Rows, each with roughly how far along a hidden order it lies (0 to 30):
[-50   5  18  -2  13 -32 -10 -10  -1 -13  28   1  -1 -54  31  -6   4  -7
   9   4  26 -10 -14 -35  33  -8   7  11  -1  -1   6 -25   7  40  28   2
 -26 -29  20   2   2 -26   4  -1  16 -15 -31  10   0 -79  29  -8   1 -31
  24 -11  11   9  -6 -19 -23 -88  14  -1  25  -7 -16 -18   9  17 -16   1
   0  13   7  20   2  -6  11 -47 -45  59 -29  10  -9  -4 -19 -10  17 -38
  -8  14 -53   1  -5  -1  49   2  12 -10 -22 -24   2  -3  -4  51   7  11
  14   5  -1 -14  -9  11  11  -1  -1 -24  16   9  25   1  12  -5  24   2
   2  -9  -5 -32  -1   6  11   0]  7
[ -16   -7    9   16    6   36  -15    2    4   33  -24   -9    9   49
   -2    7  -16   -1   -3   -6    8   -5   -3   58   -1    6   -9  -24
    3   18  -15   -5   19  -13  -33   -4   20   25  -18    1   -7   53
  -19   43  -54   13   -2    3   -2   26  -24    4    5   36  -25   21
   -1    7   -4   12   13   10  -15    1   -5  127    5   -2  -17    5
   11  -30   29  -19   -7   -2   20   -2    6   37   17  -32   16   -8
   -7   -1    4    6  -11   22    8   -4   36    4   16    2   28  -23
  -16    2   14   -3   14   -2   -3 -122   -1   -3   -5    7   -9    4
   51   -6  -25  -14    4   19    6    1  -64   52   42  -10  -18   -6
   10    0    6   36  -43    4    0   12]  17
[ -35    3   18   20  -14   20   -4  -22   -1   19    4  -26    3   -6
   -9    8  -11  -30   -2   -6    5   -6   15   55   -5   -5    0   -8
    8    7    4  -44   -6  -11   -6  -17   18   -3    6   -2   -8   42
  -16   60  -65   17  -22   14   -4  -58    8  -15   16    5    1   25
  -19   -4    0    4    5 -127  -11   27   -6   90    9    4  -33    3
  -15  -24   20   32   -2   34   39   -5    0  -11   16  -34  -10   -9
  -13    4   -2   17  -19  -37   28  -20   21   12    9  -10   45  -19
  -29    7    6  -31   17    9    3 -127   -4    2  -16   32  -25  -26
   31  -21   -9  -17   -3   30   15   -2  -40   79   57  -15   24    3
   56   -2    8   37  -45   -3   19   -2]  24
[ 24 -11 -23   0 -49   4   8 -11   3 -13  16   9   1  59 -29   2   0 -18
  -2  -4 -27  -5  88   4 -26   2  15 -18  -2 -17   6  15 -30 -18  15 -16
  30  17 -31   4  -7   4   6 -48   4   3 -15 -10  -2  71 -39  -3   5  19
   8   7 -11 -36   7  20   4 -26 -26  18 -33 -89 -14  36  12 -23   0   7
  -3  -8 -15  20   4   2 -31  20  53 -73   9  -6  -1  -2   9  -8 -24 -32
  29   6  51  17 -18   0 -68  -7 -13   1   7  25   1  14 -11 -48   1 -23
 -20  19  12  -7 -24 -19  -1   2  -9  55  -1 -15  -2  23   1   7   6  -4
  51   4   4  31   2 -17  11 -14]  30
[  8  -2  17 -14  33  -4 -16  10   3   5  -9   7  10 -18  22   2   0  34
  -2   4  33   5 -61 -19   8   9  -6  11  -2   4  -7  19  41  45 -15   2
 -13   2 -11   0   3  -9   8  15  19  -7  17   1  -1  14  22  10   5 -18
  -2  -5  25  33 -12 -16  -7 108   7 -36  23   8  -4  -9   1  26   8 -23
   7 -38   4 -29  -3   7  15   1 -34  59   4  10  -3  -8 -15 -17   4  29
 -19  35 -35 -12  32   3   6   6  31   6  -6  -4 -16  -6  11  66   7  17
  18 -18   7  10  16  24 -10   2   8 -57   8  16  10   5 -21   3 -21  -6
 -44  -3  -5 -25  24   8  -7  22]  6
[ 22  -7 -16  -4 -34   7  -3   1   7  -3  23   3  -3  32  11   1  -1  -7
  -5   2 -12  -6  38  30 -22  -2   7  -4  -3 -10   1  47 -13 -11 -11 -13
  34  22 -20   8  -3 -15  16 -45 -11   0 -17 -10   0  56 -18   8  10  19
   9  -5  30 -31   3  12 -12  36 -12  17 -17 -53   1  41   5 -30 -13   3
  -4 -20 -16  18   9   6 -17  32  39 -72  15  -8 -15  -1   2 -16 -25  -9
 -11   4  26   4   4   9 -35 -10  -2   4   7  32  -3  -1 -16 -35  -1 -14
  -2   2  12  14 -14  -2   4   5  -9  17  -6  -8  -3  24  -2  -1  -7  -6
  10  -8   2   7  13  -9   6 -11]  21
[  48  -16  -17   -3   14    4  -11   13    6  -15  -12    6   -1   57
   19   -8    9   26   -2    5  -19    2    6   12   -7   -2   11  -24
  -12  -23   -4   71  -16    4   -3   -4   20   22  -31   13    7  -31
   16  -57   31  -19   26  -25    7  114  -23   14    1    6   -7  -27
   53    0    6   26  -21  127   -7  -34  -35 -109    5   44   42  -55
   -1    1   -7  -54   -4   -4   -8   12  -24   72   31   -7   29   12
   -2    3  -10  -38  -20   23   -6   -7  -10    5   23   17  -48   -1
   23  -12    5   34  -28   -8   -5    3    3   -3   18   -6   11   33
  -33   17  -18   14   -8  -38  -17   -2    7    0  -44    2  -38  -12
  -32    8   -3    3   23   -9  -15   -1]  23
[ -25    8   15   -3   -8  -19    0   -3   -3    8   17   -1    0  -25
  -22    8    0   -6    6   -2   20   -5  -10  -16    6    4   -2   17
    2    7    3  -49   26   14   25    8  -21   -7   21   -3   -5    3
    2   58   -3    5  -40   13   -2  -21   41  -10    5    3    7   15
  -47   -5  -15  -11    4 -111   -7   14   16   50   -7  -16   -9   37
  -11   13    5   21   -7    5   -2   -4    2  -42  -26   17  -18   -7
    3    1   -2    7   17  -11    4   28  -11    3    3  -10   27    5
  -12    2  -11  -10    2   15    0   -8    3   -5  -11    4   -6  -18
   25  -17   -4   -5    3   20    3    2   13   12   20   -6   17    2
    9   -8   -2  -15  -23    7   13    2]  13
[  8  -3  -6  -7 -31  -7   4  -6   2  -8  22  14  -3   7 -22   4   1  -1
  -1   0  -5  -4  46   4 -22   5   9   2  -1  -9   7  12   2   0  18  -9
  17   9  -6   3  -6 -10  13 -28   1  -2 -37  -4   0  37   5  -3   8  12
  10   7 -20 -26  -8   5  -8 -42 -18  13 -13 -46 -11  12   2  -8 -12   9
   0  -9 -17  18   0   3 -17  -3  14 -38   2  -1  -6   0   3  -5  -4 -17
   5  23  10   6 -10   1 -35   6 -12  -2  -2  19  -3   8  -8 -17   2  -9
 -10  11   8  -8 -10 -12  -8   2  -6  26  -1  -7   3  20  -1  -1   7  -2
  31  -3  -1   0  -4  -4  10   0]  21
[ 65 -10 -14  -5  17   2 -16  20   5  -6 -26  -9   2  66  12  -2   4  17
  -7   3 -14   8 -23 -19  -6  12   4 -27  -9 -12 -14  39   4  -2 -11   2
  18  24 -31   6  10 -19   9 -18  44  -4  48 -20   2 118 -26  15  -1   8
 -17 -12  45  26  -2  15   1 127  -2 -35 -24 -46  19  47  39 -20  27  -1
  -2 -39  -7 -11   5  10 -10  50  29   0  22   5   5  -7  -8 -32 -13  35
   4   9  -2  10  19   1 -50 -15  32  -4   4  24 -25   3  -3  12   1 -12
  21 -16   9  35  -6   5 -10  12  -7 -37 -16   4 -24  -3 -32   7 -43 -11
 -34   4   0  -3  35 -11 -20   1]  18
[ 30 -12 -14  -2  -6  12  -8  10   6  -3   6  -2  -1  62  27  -2   2   2
  -4   7 -16   5   6  38 -13  -2  10 -24  -7 -18   0  59 -19  -7 -20  -6
  44  27 -32  12   0 -21  18 -60  -5  -7  20 -18   4  99 -28  17   5  10
   1 -18  54 -15  14  22 -15 127  -9 -24 -24 -89   7  52  15 -56 -15  -7
 -10 -49 -11   8  10  13 -17  74  43 -58  36   1 -22   0  -4 -27 -38  11
 -23 -10   7   7  18  16 -56 -10  11  -2   9  33 -15 -10  -6 -31  -2  -4
  10  -4   8  31 -15  14 -16   7  -4 -24  -8 -10   2  40 -31  -2 -27 -13
  -2  -4   2  12  36 -13  -8 -16]  24
[ -7 -10 -11  13  -7  26  -9  -6   7   1  12  -1  -4   6  67  -8 -10 -13
  -2   4 -18 -12  34  53   3 -15   5 -25  -3 -12   4  58 -23 -23 -34 -19
  47  22 -28  14  -3  -6  12 -75 -29  -9  -4  -9   0  17 -52  10  -1   9
   7  -8  89 -11  10  22 -18  61   0 -20 -17 -17   2  23   0 -49 -14 -24
   6 -34  -5  31  14   3  -5  59  32 -67  28  12 -27   2   0 -17 -34 -11
 -24 -27   6   7 -10  18 -14 -12  -5  -4  11  17   5 -28 -21 -57  -3  12
  17   3  11  21  -9  18   0   2  -4 -11  -1 -10 -24  26  10 -10 -12  -7
  22  -9   3  17   7 -13  -3   0]  16
[ -40   -8    8   24    5   36   -5   -9    3   28  -11   -2    2   56
   37    2  -19   -7    5   -4    7  -15    1   84   15   -9   -8  -23
    5   13   -4   16   12  -18  -33   -6   20   21  -13    5  -10   39
   -8    7  -54   10  -22    4   -3  -23  -26    2    1   35   -9   10
   13   -3    8    5  -14   -7   -7    8    9  103   -6   -6  -13   -7
   -7  -19   24  -18   -3   21   19   -1    9   24   17  -42   10  -13
  -15   -1    7    7  -14    2    2  -12   23    4    7    9   42  -24
  -21   -7   17  -10   21  -12  -16 -105   -1   10  -10    1   -5    7
   51    4  -15  -14   -3   22    3    1  -67   66   50  -19   -1   -5
    0   -4    5   17  -28   11    6    9]  14
[-10   0  13  -3  -7   3  -3  -1   0  21   4   2   5   2 -18  12  -5   7
   2  -3  20  -2 -14   8  -7   9  -7  10   2  11   2 -18  38   6   8   8
 -10  10   3  -2  -9  11   2  50 -16  10 -31   6  -2  24  37  -4   8  16
  -7  25 -48  -1 -15  -3   6 -45 -19   0   7  78  -2 -25 -18  27  -1   0
  10  -9 -13 -10   0   3   0  -7  -6  -7  -6  -4  -1  -2   3   1   4  12
  -3  34  10   6  15  -3  -2   5 -14   5   2   1  -1  12   3 -25   1  -2
 -12   3  -5  -7  44 -14 -25  -7   6  21   2   1  -2  24  17  -7   1  -3
   7  -6  -1  -4 -15   3   7  16]  15
[ -26    4   33   11   44  -12    1  -14    1  -16    5   15   -2  -84
   27   -9    2   32   10    4   25  -11  -15  -25   26   -8   -2    2
    3   -4   13    5   21   39    2  -10  -18  -26   12    4    0  -16
   -4  -64    0  -17  -13    2    2 -102    7   -5   -7  -27   14  -13
   33   30    3  -14  -22    2   18  -31   15   36  -17  -53   12   -2
  -12  -17   16  -24    7    8  -15    1   10  -14  -61   77   -6   24
  -25   -1  -14   -3   25  -11   -3   16  -62   -6  -14    7   64   31
   23  -13  -10  -21   -4  -18    7   47    7   41   14   -9   -1  -20
   -1   32   -6   -1   -4  -61    5   17   -7   24    2   -4    3    3
   -4   -3   -8  -29  -26   18   -4   16]  0
[  70   -9  -19  -14    7   -9    0   21    3  -21   -5    7   -1   42
   18   -2    6   15   -1    2  -22   -1    1  -39    2   -2    7  -12
   -7  -28   -6   61   -2   -1   -9    4   -2   27  -31    8    8  -42
   21   -6   71  -12   34  -19   -1  103  -28   11   -5    3    2  -17
   61    5   -1   15    1  127    5  -40  -12 -126   -1   47   48   -5
   19    9   -9  -34   -1  -19  -25    8  -13   28   15    7   19    1
   19   -2    1  -25   -6   30    7   20    6   -3   17    2  -56    0
   35    3   -2   35  -28    1   -8   71    7  -11   15  -29   31   28
  -21   11   16   20   -7  -32  -25    6   18  -44  -39   11  -34   -9
  -46    3   -3  -14   46   -6  -15    5]  17
